Below are the code and all the weights of a small trained network. Each question names an input and a target symbol and asks about switching units off, where a switched-off unit gives its printed mean instead of its output.

import numpy as np


def w(rows, s, z=0):
    codes = np.array(rows[::2]) - 128.0
    scale = np.full(codes.shape[1], s)
    scale[-1] = z or s
    return codes * scale


def norm(h):
    return h / np.sqrt((h * h).mean(-1, keepdims=True) + 1e-5)


def f(y):
    return np.maximum(y, 0)


def softmax(a):
    e = np.exp(a - a.max(-1, keepdims=True))
    return e / e.sum(-1, keepdims=True)


def log_softmax(a):
    a = a - a.max(-1, keepdims=True)
    return a - np.log(np.exp(a).sum(-1, keepdims=True))


def net(x, mask):
    ids = ['ΛΣΩαδεζηθμξψ'.index(c) for c in x.split()]
    T = len(ids)
    res = E[ids] + P[:T]
    u = 0
    for l in range(2):
        r = norm(res)
        for j in range(2):
            rows = slice(2 * j, 2 * j + 2)
            q, k, v = (r @ M[l][rows].T for M in (Q, K, V))
            z = softmax(np.where(np.tri(T) > 0, q @ k.T / 2**0.5, -1e9)) @ v
            o = O[l][rows]
            res = res + np.where(mask[u + j], z, o[:, -1]) @ o[:, :-1]
        u += 2
        y = f(norm(res) @ A[l][:, :-1].T + A[l][:, -1])
        res = res + np.where(mask[u : u + 16], y, B[l][:, -1]) @ B[l][:, :-1]
        u += 16
    return log_softmax(norm(res)[-1] @ U[:, :-1].T + U[:, -1])


Q, K, V, O, A, B = {}, {}, {}, {}, {}, {}
E = w([
[153,2,68,109,12,123],'Λ',
[114,138,208,119,158,156],'Σ',
[92,180,149,94,139,180],'Ω',
[112,109,149,193,108,140],'α',
[116,105,154,116,149,169],'δ',
[108,75,145,152,109,157],'ε',
[203,148,150,127,113,158],'ζ',
[63,114,89,86,102,106],'η',
[91,186,138,182,118,167],'θ',
[143,104,98,111,201,97],'μ',
[93,78,194,89,175,51],'ξ',
[94,189,156,99,22,116],'ψ',
],0.016)
P = w([
[65,86,154,183,102,216],'0',
[138,71,144,254,213,56],'1',
[104,79,152,118,52,202],'2',
[150,79,143,190,181,43],'3',
[116,88,145,60,59,175],'4',
[169,96,103,122,169,26],'5',
[101,80,147,76,63,203],'6',
[157,84,111,161,176,35],'7',
],0.0064)
Q[0] = w([
[110,111,124,145,164,108],'0.h1',
[115,161,73,135,160,6],'0.h1',
[92,126,145,148,67,174],'0.h2',
[121,166,150,101,113,153],'0.h2',
],0.017)
K[0] = w([
[86,88,166,150,207,159],'0.h1',
[41,106,189,254,160,212],'0.h1',
[159,162,91,90,38,55],'0.h2',
[124,249,137,53,93,150],'0.h2',
],0.0075)
V[0] = w([
[167,53,61,90,92,138],'0.h1',
[254,203,162,121,127,104],'0.h1',
[142,121,184,162,176,104],'0.h2',
[123,90,108,168,161,200],'0.h2',
],0.0045)
O[0] = w([
[186,2,165,108,132,160,83],'0.h1',
[214,129,161,89,112,162,195],'0.h1',
[145,135,46,171,170,117,249],'0.h2',
[134,42,56,144,197,123,228],'0.h2',
],0.004,0.0014)
A[0] = w([
[210,133,133,198,170,28,23],'0.n1',
[201,178,149,95,163,155,134],'0.n2',
[173,169,159,188,153,124,55],'0.n3',
[89,184,145,80,169,176,3],'0.n4',
[210,146,119,143,60,39,57],'0.n5',
[90,141,168,137,108,142,136],'0.n6',
[170,102,103,157,128,131,166],'0.n7',
[148,127,105,105,125,5,119],'0.n8',
[142,145,59,126,200,143,155],'0.n9',
[139,167,92,156,64,218,78],'0.n10',
[216,173,76,206,151,83,94],'0.n11',
[96,140,134,113,200,92,97],'0.n12',
[208,115,122,111,54,172,105],'0.n13',
[154,139,158,122,112,145,198],'0.n14',
[104,89,168,131,81,108,95],'0.n15',
[187,115,127,156,220,108,108],'0.n16',
],0.011,0.0038)
B[0] = w([
[147,97,172,160,85,64,234],'0.n1',
[108,94,184,168,148,144,229],'0.n2',
[138,110,160,105,88,182,186],'0.n3',
[154,151,81,200,124,71,156],'0.n4',
[163,29,46,70,128,123,189],'0.n5',
[122,113,78,146,103,105,188],'0.n6',
[171,124,109,119,186,116,199],'0.n7',
[28,106,132,89,173,152,196],'0.n8',
[166,194,125,93,135,97,169],'0.n9',
[122,100,177,92,166,115,190],'0.n10',
[138,95,143,79,1,75,207],'0.n11',
[156,199,137,137,129,178,194],'0.n12',
[137,191,230,111,155,158,254],'0.n13',
[101,84,141,149,104,177,218],'0.n14',
[96,165,80,157,133,121,185],'0.n15',
[251,138,147,128,110,121,241],'0.n16',
],0.0093,0.0062)
Q[1] = w([
[195,168,118,126,154,71],'1.h1',
[106,111,98,71,95,75],'1.h1',
[163,124,198,99,90,130],'1.h2',
[47,88,162,201,134,247],'1.h2',
],0.011)
K[1] = w([
[140,152,139,225,134,154],'1.h1',
[112,113,97,164,94,155],'1.h1',
[158,120,159,103,123,160],'1.h2',
[119,122,141,8,132,88],'1.h2',
],0.016)
V[1] = w([
[178,179,127,154,82,39],'1.h1',
[64,147,204,118,132,109],'1.h1',
[191,140,121,180,47,197],'1.h2',
[116,116,1,71,52,165],'1.h2',
],0.0055)
O[1] = w([
[67,175,67,168,134,192,112],'1.h1',
[47,162,138,107,128,64,180],'1.h1',
[183,144,191,255,117,134,169],'1.h2',
[180,121,117,117,46,94,1],'1.h2',
],0.0067,0.0043)
A[1] = w([
[142,217,118,173,184,144,123],'1.n1',
[70,150,90,97,173,178,88],'1.n2',
[217,98,103,145,96,201,55],'1.n3',
[100,137,98,113,11,130,45],'1.n4',
[247,103,126,165,149,57,48],'1.n5',
[171,141,149,137,145,161,78],'1.n6',
[125,93,100,102,53,198,121],'1.n7',
[175,61,152,98,160,49,71],'1.n8',
[128,126,72,201,186,93,18],'1.n9',
[172,167,177,133,17,140,104],'1.n10',
[181,84,14,139,144,136,90],'1.n11',
[168,202,206,114,171,187,2],'1.n12',
[84,103,62,69,84,70,60],'1.n13',
[94,113,106,171,73,183,143],'1.n14',
[166,47,166,74,87,132,138],'1.n15',
[215,109,79,92,102,195,89],'1.n16',
],0.011,0.006)
B[1] = w([
[192,122,167,123,63,104,172],'1.n1',
[124,77,126,75,174,83,161],'1.n2',
[128,139,190,88,128,63,175],'1.n3',
[141,146,101,106,114,246,162],'1.n4',
[81,127,33,82,156,172,229],'1.n5',
[75,106,152,112,153,168,174],'1.n6',
[203,139,148,127,125,102,171],'1.n7',
[109,199,137,167,99,122,206],'1.n8',
[119,180,80,121,128,204,140],'1.n9',
[41,127,152,65,141,138,232],'1.n10',
[126,96,156,192,223,132,141],'1.n11',
[122,36,154,166,145,199,209],'1.n12',
[170,72,119,140,109,173,178],'1.n13',
[176,151,116,76,152,110,181],'1.n14',
[110,124,95,164,84,111,254],'1.n15',
[193,130,220,81,167,65,162],'1.n16',
],0.011,0.007)
U = w([
[187,41,91,200,156,70,108],'Λ',
[87,78,226,191,140,220,95],'Σ',
[185,249,134,202,94,153,223],'Ω',
[42,111,95,210,27,95,170],'α',
[254,161,137,54,247,133,49],'δ',
[98,163,44,203,177,163,254],'ε',
[188,116,211,63,38,46,57],'ζ',
[46,62,104,30,195,88,67],'η',
[49,250,159,41,71,192,66],'θ',
[157,233,80,78,144,83,239],'μ',
[73,220,203,170,174,42,145],'ξ',
[191,101,35,83,73,212,131],'ψ',
],0.0087,0.0039)

Each question gives the input, a string of symbols that net reads in full, and the target symbol t.
The units are the heads (2 rows each of Q, K, V and O) and the neurons (one row each of A and B). Each row of codes is followed by its name. A weight is (code - 128) times the scale printed after its matrix; where a second scale follows, it is the last column's (O, A, B and U).
mask holds one flag per unit, layer by layer, with each layer's heads first. A switched-off unit (its flag False) gives its mean, the last column of its rows in O or B, instead of its output. The means were averaged over made-up inputs and are rounded, as every weight is.
A unit's drop is (log p(t) with every unit on - log p(t) with that unit switched off) / (log p(t) with every unit on - log p(t) with every unit switched off).
The circuit of an input: a set's keep is (log p(t) with only the set's units on - log p(t) with every unit switched off) / (log p(t) with every unit on - log p(t) with every unit switched off). Starting from the 12 units with the biggest drops (on a tie, the unit counted first), units are removed one at a time, each time the one whose removal leaves the highest keep (on an exact tie, the one counted first), for as long as the keep stays at least 0.8.
circuit, biggest first: the units of the circuit, biggest drop first
most important unit: the unit with the biggest drop
top k neurons: the k neurons with the biggest drops, biggest first
k most important neurons of layer l: the k neurons of layer l with the biggest drops, biggest first
which heads matter: for each layer, one digit per head in row order, 1 if its drop is at least 0.15 and else 0, layers parted by /
input Σ ψ δ, target θ: which heads matter -> 01 / 01
input ξ α ε, target η: top neuron -> (0.n11)
input ψ Σ Σ, target θ: which heads matter -> 10 / 01
input Σ Σ Σ α Σ ξ η, target ψ: circuit, biggest first -> (0.n13, 1.n13, 1.n4)
input ψ ζ ζ ψ ξ ψ α, target θ: which heads matter -> 01 / 01
input ψ Σ ζ ζ, target ζ: top 2 neurons -> (0.n11, 0.n5)
input Λ θ Σ, target ζ: which heads matter -> 10 / 01
input Λ ψ ζ ζ ζ, target Σ: top 2 neurons -> (0.n13, 1.n12)
input δ ξ Σ, target η: top 2 neurons -> (1.n2, 0.n13)
input μ η α ε θ θ δ, target ψ: which heads matter -> 10 / 01
input Σ Σ η μ α, target δ: 2 most important neurons of layer 0 -> (0.n11, 0.n1)
input θ ξ ζ Σ ψ Σ δ, target θ: 4 most important neurons of layer 0 -> (0.n5, 0.n2, 0.n6, 0.n16)
input ζ η ξ δ θ Σ Ω, target η: 3 most important neurons of layer 0 -> (0.n11, 0.n5, 0.n10)
input Σ μ ψ ξ α, target η: 2 most important neurons of layer 1 -> (1.n2, 1.n8)
input Σ η ψ Σ ε, target θ: most important unit -> 0.n5
input ξ ξ ζ ψ Σ, target θ: 2 most important neurons of layer 0 -> (0.n5, 0.n1)
input ζ δ Λ Λ ψ ξ δ, target η: top 3 neurons -> (0.n8, 0.n16, 0.n11)
input Ω ζ ζ δ, target δ: which heads matter -> 01 / 00
input θ μ α, target δ: which heads matter -> 00 / 10
input η ψ δ η ξ μ, target μ: 2 most important neurons of layer 1 -> (1.n5, 1.n8)
input ε δ α μ Σ, target δ: top 2 neurons -> (1.n14, 0.n13)
input ζ ζ ζ η α, target ψ: most important unit -> 1.h2
input ε Σ θ ζ ζ θ, target θ: top 2 neurons -> (0.n11, 1.n4)
input ψ Σ δ η Ω, target ψ: 2 most important neurons of layer 1 -> (1.n13, 1.n4)
